What each symbol does to the nodes:
m: j665->j826, j826->j262, j906->j978, j618->j932, j932->j408, j408->j584, j346->j618, j49->j362, j760->j752, j529->j49, j752->j584, j989->j584, j658->j262, j978->j362, j781->j49, j584->j346, j362->j665, j262->j658
p: j665->j989, j826->j262, j906->j781, j618->j978, j932->j781, j408->j529, j346->j906, j49->j262, j760->j618, j529->j826, j752->j932, j989->j262, j658->j584, j978->j362, j781->j978, j584->j408, j362->j529, j262->j752

In the rows, 500 stands for zero.

Rows in random order:
Each row is one node's numbers.
row 1: [287, 538, 433, 523, 687, 307, 633, 618, 368, 569, 706, 514, 519, 630, 303, 395, 224, 412, 409, 566, 557, 572, 526, 457, 541, 313, 558, 633, 514, 415, 545, 464, 533, 585, 304, 617, 276, 503, 540, 298, 580, 396, 567, 429, 644, 327, 541, 408, 564, 671, 508, 438, 570, 589, 519, 434, 467, 686, 426, 429, 483, 406, 491, 647, 226, 673, 596, 582, 431, 544, 581, 404, 627, 501, 470, 762, 378, 495, 613, 672, 394, 745, 554, 386, 476, 526, 492, 575, 513, 415, 217, 422, 195, 414, 562, 346, 792, 207, 539, 442, 481, 515, 685, 628, 429, 564, 437, 589, 396, 547, 368, 597, 556, 491, 704, 497, 770, 670, 606, 429, 586, 421, 433, 793, 640, 632, 504, 397, 365, 454, 554, 364, 440, 377, 472, 613, 357, 455, 498, 504, 770, 473, 444, 503, 599, 406, 251, 559, 584, 261, 445, 555, 437, 702, 503, 527, 547, 567, 511, 480, 783, 600, 498, 380, 357, 564, 732, 542, 459, 383, 494, 201, 429, 617, 615, 448, 516, 701, 404, 628, 533, 470, 785, 316, 679, 278]
row 2: [578, 545, 535, 568, 347, 553, 671, 615, 362, 470, 555, 650, 634, 470, 484, 596, 603, 515, 561, 348, 484, 609, 363, 362, 351, 469, 428, 577, 474, 337, 470, 441, 312, 429, 506, 434, 783, 405, 492, 563, 685, 607, 396, 582, 311, 315, 225, 460, 492, 465, 665, 482, 825, 376, 333, 588, 348, 491, 561, 362, 566, 617, 709, 600, 633, 590, 520, 413, 525, 373, 644, 104, 539, 533, 462, 512, 437, 488, 529, 564, 598, 542, 628, 510, 604, 442, 571, 435, 601, 673, 445, 431, 244, 354, 329, 637, 483, 441, 578, 528, 603, 544, 842, 388, 526, 349, 373, 557, 559, 549, 560, 537, 468, 573, 487, 631, 450, 696, 466, 586, 574, 453, 411, 300, 461, 405, 590, 502, 335, 580, 525, 415, 371, 346, 752, 489, 590, 479, 453, 729, 478, 530, 838, 718, 670, 514, 753, 570, 464, 495, 424, 680, 574, 517, 718, 440, 457, 485, 308, 585, 375, 83, 549, 618, 621, 375, 506, 582, 566, 546, 381, 263, 535, 561, 399, 481, 536, 412, 354, 534, 515, 637, 550, 517, 515, 479]
row 3: [677, 294, 437, 643, 368, 532, 545, 233, 302, 557, 509, 553, 687, 761, 418, 421, 559, 547, 430, 311, 634, 619, 563, 348, 552, 585, 442, 404, 580, 249, 376, 404, 609, 340, 582, 516, 334, 617, 517, 701, 634, 748, 308, 499, 477, 449, 273, 130, 495, 622, 582, 475, 571, 357, 564, 687, 363, 523, 539, 476, 594, 549, 479, 507, 690, 500, 362, 369, 483, 374, 679, 678, 451, 505, 462, 602, 622, 400, 547, 675, 395, 763, 415, 270, 506, 452, 665, 697, 389, 681, 493, 779, 330, 596, 480, 639, 533, 507, 632, 594, 315, 544, 481, 487, 609, 308, 423, 614, 382, 632, 503, 497, 426, 268, 260, 627, 386, 548, 647, 457, 355, 521, 618, 473, 422, 189, 508, 314, 382, 603, 469, 603, 547, 515, 666, 561, 662, 440, 717, 728, 513, 510, 491, 408, 642, 682, 521, 584, 589, 446, 423, 628, 513, 446, 466, 438, 438, 475, 447, 601, 416, 190, 384, 539, 364, 473, 276, 550, 596, 478, 445, 279, 494, 366, 375, 566, 416, 461, 463, 460, 447, 662, 516, 647, 825, 562]
row 4: [322, 555, 508, 548, 518, 614, 451, 634, 384, 362, 467, 359, 553, 496, 551, 554, 563, 418, 456, 600, 309, 295, 480, 637, 526, 397, 483, 535, 500, 729, 502, 741, 467, 352, 564, 407, 661, 605, 185, 475, 338, 639, 739, 535, 279, 700, 739, 528, 503, 248, 356, 602, 226, 439, 552, 516, 551, 471, 326, 675, 541, 681, 465, 426, 655, 690, 496, 616, 528, 533, 678, 732, 586, 348, 393, 465, 333, 782, 492, 685, 373, 408, 502, 537, 633, 460, 659, 461, 560, 357, 726, 482, 515, 441, 125, 417, 364, 445, 548, 480, 831, 628, 444, 333, 552, 598, 478, 630, 582, 562, 613, 599, 589, 375, 395, 378, 358, 309, 376, 609, 579, 471, 464, 560, 302, 738, 536, 414, 476, 481, 564, 508, 674, 502, 348, 539, 480, 529, 551, 341, 479, 462, 293, 396, 282, 377, 379, 344, 446, 613, 598, 220, 621, 459, 514, 697, 674, 585, 314, 459, 375, 597, 684, 470, 448, 622, 413, 546, 488, 712, 581, 569, 366, 624, 612, 703, 512, 447, 577, 458, 358, 469, 334, 576, 368, 567]
row 5: [478, 627, 489, 513, 515, 585, 622, 736, 309, 613, 464, 525, 390, 360, 585, 519, 648, 486, 441, 529, 467, 480, 422, 516, 481, 545, 345, 628, 645, 339, 589, 323, 257, 342, 411, 297, 839, 461, 414, 684, 516, 668, 571, 626, 218, 546, 307, 558, 566, 299, 602, 455, 844, 322, 459, 558, 444, 686, 431, 303, 565, 490, 587, 585, 612, 530, 545, 534, 704, 448, 539, 269, 589, 492, 469, 458, 254, 629, 438, 415, 356, 391, 509, 506, 261, 378, 514, 466, 647, 591, 728, 211, 496, 562, 404, 668, 237, 660, 520, 516, 768, 487, 666, 404, 577, 477, 478, 601, 491, 371, 545, 645, 404, 806, 479, 471, 439, 704, 581, 652, 554, 348, 349, 260, 645, 540, 741, 581, 353, 392, 583, 625, 485, 342, 552, 532, 496, 534, 381, 503, 363, 449, 749, 664, 643, 503, 646, 315, 460, 550, 449, 499, 475, 677, 501, 519, 450, 504, 359, 471, 310, 298, 450, 477, 727, 517, 423, 607, 590, 367, 347, 428, 556, 584, 421, 345, 640, 513, 480, 506, 568, 527, 469, 584, 346, 430]
row 6: [508, 612, 357, 564, 504, 695, 643, 342, 634, 571, 493, 509, 449, 638, 486, 465, 705, 238, 667, 548, 375, 459, 672, 387, 435, 453, 708, 527, 689, 497, 496, 471, 514, 607, 434, 586, 559, 478, 324, 509, 677, 632, 801, 434, 512, 235, 726, 483, 697, 420, 565, 654, 534, 350, 531, 432, 587, 499, 203, 653, 311, 605, 667, 582, 526, 558, 310, 284, 555, 447, 365, 449, 614, 573, 521, 503, 330, 417, 480, 516, 859, 575, 421, 588, 537, 402, 273, 667, 510, 517, 364, 342, 544, 584, 730, 457, 588, 589, 366, 331, 396, 99, 489, 330, 217, 306, 642, 405, 374, 466, 506, 450, 357, 376, 430, 579, 430, 493, 484, 578, 496, 723, 399, 242, 489, 419, 452, 484, 558, 439, 484, 455, 527, 546, 437, 419, 557, 592, 595, 362, 416, 596, 562, 343, 479, 484, 617, 458, 603, 494, 552, 520, 454, 692, 643, 235, 531, 705, 552, 517, 580, 508, 492, 534, 634, 270, 374, 358, 394, 388, 418, 683, 529, 586, 406, 350, 635, 494, 659, 442, 496, 551, 662, 208, 594, 582]
row 7: [408, 500, 467, 434, 485, 498, 481, 526, 570, 371, 605, 516, 527, 461, 616, 580, 604, 329, 630, 634, 398, 469, 597, 308, 449, 680, 457, 486, 443, 635, 344, 621, 819, 723, 363, 602, 457, 552, 254, 634, 437, 565, 612, 279, 660, 361, 665, 499, 447, 539, 439, 651, 496, 547, 536, 402, 432, 330, 416, 549, 538, 552, 570, 538, 240, 664, 342, 516, 417, 408, 500, 510, 485, 520, 444, 662, 374, 663, 375, 435, 620, 618, 594, 610, 566, 622, 331, 485, 608, 481, 633, 537, 813, 331, 725, 350, 351, 471, 510, 409, 403, 319, 570, 511, 270, 348, 389, 601, 349, 326, 364, 472, 241, 573, 499, 566, 511, 353, 464, 774, 583, 661, 528, 389, 280, 556, 337, 708, 603, 506, 597, 609, 432, 554, 450, 457, 623, 493, 597, 508, 416, 599, 488, 382, 442, 501, 470, 651, 445, 537, 655, 470, 384, 465, 511, 509, 646, 517, 449, 374, 529, 495, 683, 654, 696, 576, 363, 378, 351, 617, 194, 817, 565, 388, 652, 546, 585, 581, 651, 362, 486, 358, 412, 466, 279, 468]
row 8: [318, 606, 326, 547, 520, 431, 601, 626, 463, 599, 455, 431, 384, 570, 556, 564, 602, 282, 553, 537, 241, 420, 429, 644, 530, 379, 425, 473, 703, 708, 550, 555, 467, 428, 387, 476, 782, 423, 196, 269, 503, 624, 792, 582, 337, 544, 697, 408, 592, 340, 402, 632, 363, 440, 537, 429, 602, 546, 469, 525, 437, 611, 545, 382, 685, 591, 427, 543, 667, 581, 536, 567, 619, 441, 405, 455, 295, 481, 586, 571, 737, 433, 320, 512, 562, 304, 463, 508, 470, 302, 496, 285, 466, 528, 390, 491, 312, 557, 466, 361, 789, 387, 643, 299, 581, 583, 485, 479, 532, 540, 646, 590, 584, 337, 433, 535, 351, 545, 297, 540, 420, 550, 505, 457, 354, 490, 602, 372, 421, 452, 582, 234, 661, 395, 311, 600, 337, 691, 439, 411, 532, 576, 559, 425, 455, 312, 576, 236, 483, 619, 494, 388, 511, 503, 539, 356, 601, 527, 524, 474, 412, 510, 645, 479, 512, 607, 350, 545, 563, 597, 595, 558, 588, 754, 534, 395, 550, 347, 373, 577, 296, 540, 423, 478, 497, 378]
row 9: [543, 492, 700, 313, 379, 329, 382, 229, 736, 529, 501, 452, 546, 662, 319, 412, 241, 546, 655, 593, 434, 376, 279, 608, 514, 494, 495, 485, 378, 625, 529, 653, 598, 528, 508, 671, 367, 531, 941, 283, 799, 375, 447, 539, 728, 429, 405, 491, 575, 494, 388, 515, 362, 596, 462, 622, 490, 523, 649, 384, 539, 490, 428, 426, 441, 391, 314, 677, 232, 512, 335, 222, 486, 512, 782, 279, 410, 546, 573, 530, 361, 573, 710, 688, 440, 574, 361, 489, 599, 491, 245, 632, 504, 396, 381, 430, 679, 417, 546, 577, 582, 634, 502, 782, 446, 640, 709, 505, 579, 635, 540, 412, 619, 507, 634, 326, 693, 434, 529, 497, 517, 634, 580, 586, 666, 651, 428, 434, 617, 507, 554, 376, 472, 566, 465, 427, 340, 521, 385, 582, 399, 513, 507, 477, 446, 277, 339, 558, 399, 533, 533, 671, 398, 468, 464, 534, 632, 240, 739, 470, 596, 561, 605, 576, 529, 488, 576, 583, 564, 517, 531, 475, 512, 451, 138, 636, 455, 622, 444, 566, 373, 419, 605, 518, 536, 739]
row 10: [607, 470, 646, 317, 525, 686, 421, 341, 794, 589, 427, 289, 518, 618, 446, 460, 341, 640, 644, 408, 639, 612, 287, 621, 266, 498, 542, 625, 507, 384, 738, 497, 406, 362, 621, 604, 404, 528, 657, 484, 508, 604, 239, 678, 456, 684, 385, 564, 527, 624, 309, 558, 427, 488, 409, 474, 758, 523, 572, 572, 458, 549, 432, 195, 558, 185, 477, 427, 488, 251, 367, 472, 331, 505, 511, 235, 760, 523, 430, 262, 435, 418, 553, 475, 384, 318, 443, 603, 350, 288, 327, 552, 620, 645, 732, 477, 621, 702, 366, 512, 330, 592, 402, 613, 499, 508, 775, 438, 312, 647, 577, 409, 618, 392, 809, 458, 568, 500, 531, 492, 478, 670, 505, 612, 663, 554, 417, 589, 735, 604, 509, 282, 638, 634, 249, 396, 389, 508, 548, 571, 692, 731, 433, 496, 685, 315, 541, 638, 408, 718, 481, 369, 693, 608, 567, 365, 477, 328, 482, 529, 836, 581, 539, 245, 586, 527, 592, 525, 567, 496, 420, 588, 454, 467, 423, 458, 593, 434, 386, 365, 672, 515, 516, 649, 417, 739]
row 11: [428, 480, 445, 529, 514, 505, 481, 565, 506, 286, 568, 430, 638, 400, 592, 578, 473, 640, 385, 552, 408, 716, 541, 336, 495, 565, 536, 607, 359, 417, 332, 715, 510, 556, 492, 439, 604, 489, 223, 367, 587, 552, 395, 451, 568, 550, 434, 781, 237, 682, 421, 544, 407, 405, 568, 265, 571, 389, 452, 470, 463, 549, 496, 582, 239, 575, 519, 247, 566, 553, 663, 459, 421, 565, 303, 675, 518, 829, 351, 590, 503, 486, 716, 460, 547, 525, 384, 457, 565, 484, 696, 548, 750, 391, 638, 267, 354, 439, 665, 496, 471, 471, 607, 626, 462, 543, 447, 405, 444, 320, 446, 521, 208, 664, 618, 514, 636, 349, 518, 761, 608, 723, 642, 536, 334, 642, 279, 764, 548, 534, 440, 593, 399, 560, 612, 527, 620, 522, 665, 397, 783, 406, 387, 539, 414, 630, 506, 926, 474, 448, 485, 578, 420, 519, 278, 551, 698, 475, 146, 363, 624, 331, 618, 760, 526, 586, 478, 428, 403, 525, 305, 505, 358, 417, 648, 473, 484, 539, 584, 474, 432, 326, 439, 452, 277, 636]
row 12: [419, 508, 585, 534, 418, 390, 225, 576, 389, 404, 343, 497, 236, 389, 572, 703, 412, 583, 467, 652, 617, 439, 537, 632, 509, 719, 500, 481, 607, 558, 616, 356, 582, 458, 427, 106, 507, 679, 561, 721, 391, 451, 424, 548, 554, 444, 539, 581, 522, 617, 406, 443, 687, 620, 522, 382, 511, 697, 614, 455, 520, 348, 633, 578, 509, 567, 474, 564, 500, 349, 489, 509, 540, 327, 633, 536, 440, 469, 401, 408, 298, 181, 519, 574, 308, 572, 373, 551, 568, 538, 657, 519, 581, 506, 446, 692, 403, 618, 425, 623, 468, 600, 601, 664, 532, 551, 298, 483, 610, 576, 472, 404, 370, 427, 566, 436, 480, 417, 449, 482, 503, 166, 501, 354, 535, 345, 585, 457, 475, 340, 451, 754, 397, 507, 698, 328, 194, 602, 419, 687, 302, 538, 548, 660, 575, 595, 571, 408, 668, 427, 485, 386, 445, 263, 434, 787, 432, 322, 573, 352, 393, 671, 459, 487, 751, 652, 402, 511, 513, 360, 478, 521, 490, 513, 736, 423, 563, 492, 532, 525, 606, 155, 390, 353, 305, 422]
row 13: [473, 429, 537, 651, 367, 561, 540, 457, 353, 452, 698, 362, 625, 608, 500, 395, 501, 532, 272, 522, 732, 660, 615, 374, 633, 468, 649, 434, 648, 345, 420, 416, 662, 533, 548, 582, 269, 647, 493, 479, 408, 583, 366, 712, 291, 406, 480, 366, 340, 677, 548, 500, 501, 637, 539, 378, 461, 605, 572, 495, 636, 558, 508, 544, 467, 434, 590, 463, 528, 566, 766, 721, 506, 532, 275, 667, 688, 269, 630, 609, 320, 594, 216, 221, 560, 511, 734, 549, 336, 656, 508, 692, 438, 565, 481, 492, 683, 357, 446, 552, 216, 501, 465, 489, 528, 311, 648, 565, 406, 722, 519, 608, 542, 221, 511, 467, 550, 310, 498, 395, 524, 511, 406, 553, 426, 229, 469, 345, 415, 459, 469, 389, 530, 584, 369, 761, 506, 552, 527, 460, 588, 588, 362, 590, 535, 745, 272, 719, 539, 402, 358, 537, 565, 452, 438, 465, 487, 700, 513, 529, 532, 523, 277, 495, 377, 521, 392, 579, 507, 485, 379, 462, 331, 513, 670, 281, 343, 748, 399, 568, 448, 613, 625, 385, 664, 337]
row 14: [505, 299, 668, 531, 476, 451, 344, 377, 478, 454, 432, 602, 469, 640, 387, 563, 456, 602, 572, 393, 639, 506, 448, 674, 477, 562, 484, 306, 373, 513, 591, 434, 505, 296, 557, 418, 441, 491, 593, 683, 786, 506, 414, 478, 641, 360, 291, 302, 473, 567, 529, 728, 453, 504, 484, 604, 257, 435, 675, 437, 640, 463, 392, 537, 577, 422, 356, 579, 225, 475, 494, 530, 488, 519, 614, 461, 558, 434, 603, 614, 43, 448, 615, 611, 455, 768, 471, 533, 628, 709, 424, 714, 406, 531, 311, 669, 520, 574, 351, 491, 427, 607, 633, 675, 530, 493, 396, 562, 603, 569, 624, 410, 444, 346, 340, 505, 541, 432, 543, 388, 352, 307, 560, 341, 432, 338, 484, 478, 480, 504, 424, 510, 536, 466, 677, 379, 411, 411, 557, 767, 165, 370, 581, 420, 438, 419, 562, 546, 530, 466, 518, 582, 406, 284, 544, 584, 547, 319, 594, 481, 410, 562, 644, 586, 692, 433, 275, 568, 780, 573, 562, 408, 555, 345, 333, 719, 332, 293, 607, 556, 434, 461, 349, 629, 684, 633]
row 15: [548, 513, 562, 461, 594, 507, 367, 567, 715, 492, 404, 406, 379, 386, 541, 305, 504, 556, 497, 588, 702, 534, 620, 479, 277, 603, 576, 463, 597, 311, 700, 227, 507, 582, 338, 397, 572, 572, 529, 562, 469, 462, 474, 497, 658, 471, 533, 507, 694, 578, 470, 451, 557, 564, 486, 521, 742, 348, 426, 432, 479, 326, 510, 511, 618, 288, 532, 538, 344, 368, 225, 493, 448, 438, 702, 325, 542, 311, 522, 440, 590, 318, 377, 437, 224, 450, 310, 714, 419, 483, 420, 328, 469, 649, 821, 533, 459, 799, 253, 454, 419, 484, 433, 507, 396, 395, 628, 521, 530, 555, 472, 465, 579, 491, 575, 528, 451, 570, 573, 426, 585, 541, 226, 423, 736, 475, 668, 465, 606, 287, 523, 538, 494, 492, 476, 289, 414, 679, 482, 456, 493, 510, 694, 747, 643, 606, 757, 398, 619, 633, 448, 539, 500, 549, 410, 353, 359, 460, 679, 388, 561, 572, 351, 318, 749, 382, 424, 418, 522, 456, 356, 734, 487, 511, 632, 228, 543, 355, 444, 436, 692, 327, 606, 248, 420, 536]

Which row is each node?
j408 row 10
j362 row 5
j665 row 8
j262 row 7
j49 row 12
j826 row 6
j781 row 14
j932 row 9
j618 row 1
j978 row 2
j346 row 13
j906 row 3
j529 row 15
j658 row 11
j989 row 4

